-1.40, -0.08, 2.59, -4.83
4.62, 2.92, 5.92, -4.74
-3.42, 1.28, -0.56, 3.19
2.11, 1.90, 4.53, -3.31
|
-1.40, -0.08
4.62, 2.92

-6.02, 0.47
3.59, 0.61
-2.25, -0.13
|
-6.02, 0.47
3.59, 0.61

5.36, 0.69, 0.12, 0.24, 0.46
-1.25, 0.36, -0.24, -0.20, -0.22
-7.37, -0.20, -0.19, -0.60, 0.02
0.50, 0.19, -0.37, 0.08, -0.57
-7.68, 0.18, -0.03, -0.41, -0.12
|
5.36, 0.69
-1.25, 0.36

-2.86, 4.33, -5.86, -0.90
-2.35, -4.24, 6.68, -4.58
-0.02, 2.00, 1.95, 7.02
0.25, -1.13, 6.51, 1.22
-3.58, 2.39, -3.15, -1.41
|
-2.86, 4.33
-2.35, -4.24

2.24, 5.69, 0.82, 2.16, 1.30
1.33, 2.84, 2.06, -2.98, 3.80
|
2.24, 5.69
1.33, 2.84

0.93, -0.03, -0.03, 0.23, -0.24
-0.67, 0.30, -0.03, 0.03, 0.01
-2.15, 0.06, 0.21, -0.37, 0.52
5.79, 0.41, 0.10, 0.26, -0.05
|
0.93, -0.03
-0.67, 0.30

-4.24, 4.69, -3.88, -4.92, -0.50
7.69, 0.64, 3.77, 4.11, -7.48
|
-4.24, 4.69
7.69, 0.64

-3.57, 5.08, -6.93, 5.59, -2.41
-2.57, -0.88, -3.08, 2.03, 0.71
-3.07, -3.19, 0.37, -6.00, -1.78
7.42, 1.92, 4.99, -6.99, 7.27
|
-3.57, 5.08
-2.57, -0.88
---
0.24, -0.54, -0.08, -0.20, 0.27, -6.37, 0.48, 0.09, -0.34
0.11, -0.56, -0.18, -0.30, 0.39, -5.74, 0.79, 0.11, -0.04
-0.19, -0.48, -0.36, -0.49, 0.32, -0.49, 1.27, -0.07, 0.32
-0.27, -0.31, -0.34, -0.54, 0.46, -0.72, 1.13, 0.09, 0.79
-0.17, -0.40, -0.30, -1.38, 0.32, -0.25, 0.68, 0.17, 0.97
0.16, -0.57, -0.16, 0.18, 0.33, -6.01, 0.90, -0.01, -0.47
|
-0.47, -0.01, 0.90, -6.01, 0.33, 0.18, -0.16, -0.57, 0.16
0.97, 0.17, 0.68, -0.25, 0.32, -1.38, -0.30, -0.40, -0.17
0.79, 0.09, 1.13, -0.72, 0.46, -0.54, -0.34, -0.31, -0.27
0.32, -0.07, 1.27, -0.49, 0.32, -0.49, -0.36, -0.48, -0.19
-0.04, 0.11, 0.79, -5.74, 0.39, -0.30, -0.18, -0.56, 0.11
-0.34, 0.09, 0.48, -6.37, 0.27, -0.20, -0.08, -0.54, 0.24

-6.67, 7.36, 4.87, 2.67, -4.83, -1.99, -6.43, 0.50, -3.58, 5.38, -0.07, -6.62, 2.88
0.57, 5.97, 4.38, -0.99, -4.57, 2.18, -2.66, -3.72, 4.84, -3.13, 4.48, -2.98, 3.14
-5.10, 5.57, 3.93, 0.90, -2.67, -6.01, -4.58, 2.07, -3.34, 5.82, -7.65, -2.63, 1.80
-4.15, 2.19, 0.20, 2.66, 0.00, -3.09, -3.02, 0.55, -3.53, 3.64, -0.91, -1.11, -1.19
-1.45, 1.47, 1.34, 0.24, -1.33, -0.21, -1.24, 0.77, -1.13, 1.64, -0.91, -1.92, 1.22
-1.27, -1.60, -1.99, 2.35, 0.70, 3.53, -0.20, -0.57, -1.89, -0.02, 6.93, -1.88, -1.15
|
-1.15, -1.88, 6.93, -0.02, -1.89, -0.57, -0.20, 3.53, 0.70, 2.35, -1.99, -1.60, -1.27
1.22, -1.92, -0.91, 1.64, -1.13, 0.77, -1.24, -0.21, -1.33, 0.24, 1.34, 1.47, -1.45
-1.19, -1.11, -0.91, 3.64, -3.53, 0.55, -3.02, -3.09, 0.00, 2.66, 0.20, 2.19, -4.15
1.80, -2.63, -7.65, 5.82, -3.34, 2.07, -4.58, -6.01, -2.67, 0.90, 3.93, 5.57, -5.10
3.14, -2.98, 4.48, -3.13, 4.84, -3.72, -2.66, 2.18, -4.57, -0.99, 4.38, 5.97, 0.57
2.88, -6.62, -0.07, 5.38, -3.58, 0.50, -6.43, -1.99, -4.83, 2.67, 4.87, 7.36, -6.67

-2.83, -1.42, 1.15, 2.49, 0.11, -3.48, -3.43, -2.46, -1.79, -1.51
-1.20, 0.59, -0.63, 2.51, -0.03, -4.03, -1.45, -1.22, -2.37, 0.01
-2.28, -3.37, 1.83, 3.00, -0.12, -2.73, -3.58, -2.33, -2.13, 2.42
-1.20, 0.60, 2.36, 2.52, -0.03, -4.03, -1.46, -1.22, -2.38, 0.02
-1.41, -3.18, -0.44, 4.69, -3.43, -4.70, -5.07, -1.54, -1.93, -1.99
-1.96, 0.03, -0.14, 2.81, -1.05, -6.34, -0.26, -0.47, -3.72, 2.56
-2.08, 0.01, -0.95, 2.94, -1.02, -6.32, -0.30, -0.42, -3.81, 2.66
-1.84, -1.66, -2.78, 1.51, -0.33, -2.44, -3.48, -2.37, -0.97, -1.38
-1.34, -0.16, 1.32, 1.96, -0.23, -2.62, -1.84, -1.34, -1.47, -0.50
|
-0.50, -1.47, -1.34, -1.84, -2.62, -0.23, 1.96, 1.32, -0.16, -1.34
-1.38, -0.97, -2.37, -3.48, -2.44, -0.33, 1.51, -2.78, -1.66, -1.84
2.66, -3.81, -0.42, -0.30, -6.32, -1.02, 2.94, -0.95, 0.01, -2.08
2.56, -3.72, -0.47, -0.26, -6.34, -1.05, 2.81, -0.14, 0.03, -1.96
-1.99, -1.93, -1.54, -5.07, -4.70, -3.43, 4.69, -0.44, -3.18, -1.41
0.02, -2.38, -1.22, -1.46, -4.03, -0.03, 2.52, 2.36, 0.60, -1.20
2.42, -2.13, -2.33, -3.58, -2.73, -0.12, 3.00, 1.83, -3.37, -2.28
0.01, -2.37, -1.22, -1.45, -4.03, -0.03, 2.51, -0.63, 0.59, -1.20
-1.51, -1.79, -2.46, -3.43, -3.48, 0.11, 2.49, 1.15, -1.42, -2.83

2.78, -6.97, -1.80, -3.72, 3.58, 2.70, 1.31, -4.69, 0.40, 3.77, -1.79
1.42, -4.25, 0.64, 2.70, 1.60, -5.52, 2.82, 5.18, 2.18, -4.34, 3.72
2.85, -5.14, 3.08, -1.06, 1.09, 1.12, 6.35, -0.30, 0.71, -5.62, 3.69
-0.59, 0.27, 0.43, 4.24, -0.27, -6.44, 0.36, 6.74, 1.65, -3.90, 3.04
|
3.04, -3.90, 1.65, 6.74, 0.36, -6.44, -0.27, 4.24, 0.43, 0.27, -0.59
3.69, -5.62, 0.71, -0.30, 6.35, 1.12, 1.09, -1.06, 3.08, -5.14, 2.85
3.72, -4.34, 2.18, 5.18, 2.82, -5.52, 1.60, 2.70, 0.64, -4.25, 1.42
-1.79, 3.77, 0.40, -4.69, 1.31, 2.70, 3.58, -3.72, -1.80, -6.97, 2.78

3.06, -0.96, -1.30, 0.60, 1.35, 0.60, 0.60
0.92, 2.00, -0.27, -1.11, 1.33, -2.00, -2.87
2.48, -1.51, -6.82, 4.00, 2.15, 2.84, 1.69
-1.48, 0.14, -0.12, 2.52, 0.00, 1.50, 0.75
1.96, -0.83, 2.01, 1.54, 1.16, 1.27, 1.68
1.83, 0.31, 2.02, -2.29, -0.51, -0.19, 1.35
-1.96, 0.52, 2.87, -1.23, -2.32, 0.33, 1.21
1.92, 2.03, -3.08, -1.28, 1.69, -1.65, -2.42
-1.47, 0.85, 3.21, -1.88, -2.00, -0.39, 0.44
|
0.44, -0.39, -2.00, -1.88, 3.21, 0.85, -1.47
-2.42, -1.65, 1.69, -1.28, -3.08, 2.03, 1.92
1.21, 0.33, -2.32, -1.23, 2.87, 0.52, -1.96
1.35, -0.19, -0.51, -2.29, 2.02, 0.31, 1.83
1.68, 1.27, 1.16, 1.54, 2.01, -0.83, 1.96
0.75, 1.50, 0.00, 2.52, -0.12, 0.14, -1.48
1.69, 2.84, 2.15, 4.00, -6.82, -1.51, 2.48
-2.87, -2.00, 1.33, -1.11, -0.27, 2.00, 0.92
0.60, 0.60, 1.35, 0.60, -1.30, -0.96, 3.06

1.84, -2.76, -0.94, 2.61, -2.84, 4.07, 0.71, 3.28, 0.98, -1.88
-2.43, 1.55, 5.72, 3.35, -0.44, -0.07, -0.01, 0.05, -0.60, 0.27
|
0.27, -0.60, 0.05, -0.01, -0.07, -0.44, 3.35, 5.72, 1.55, -2.43
-1.88, 0.98, 3.28, 0.71, 4.07, -2.84, 2.61, -0.94, -2.76, 1.84
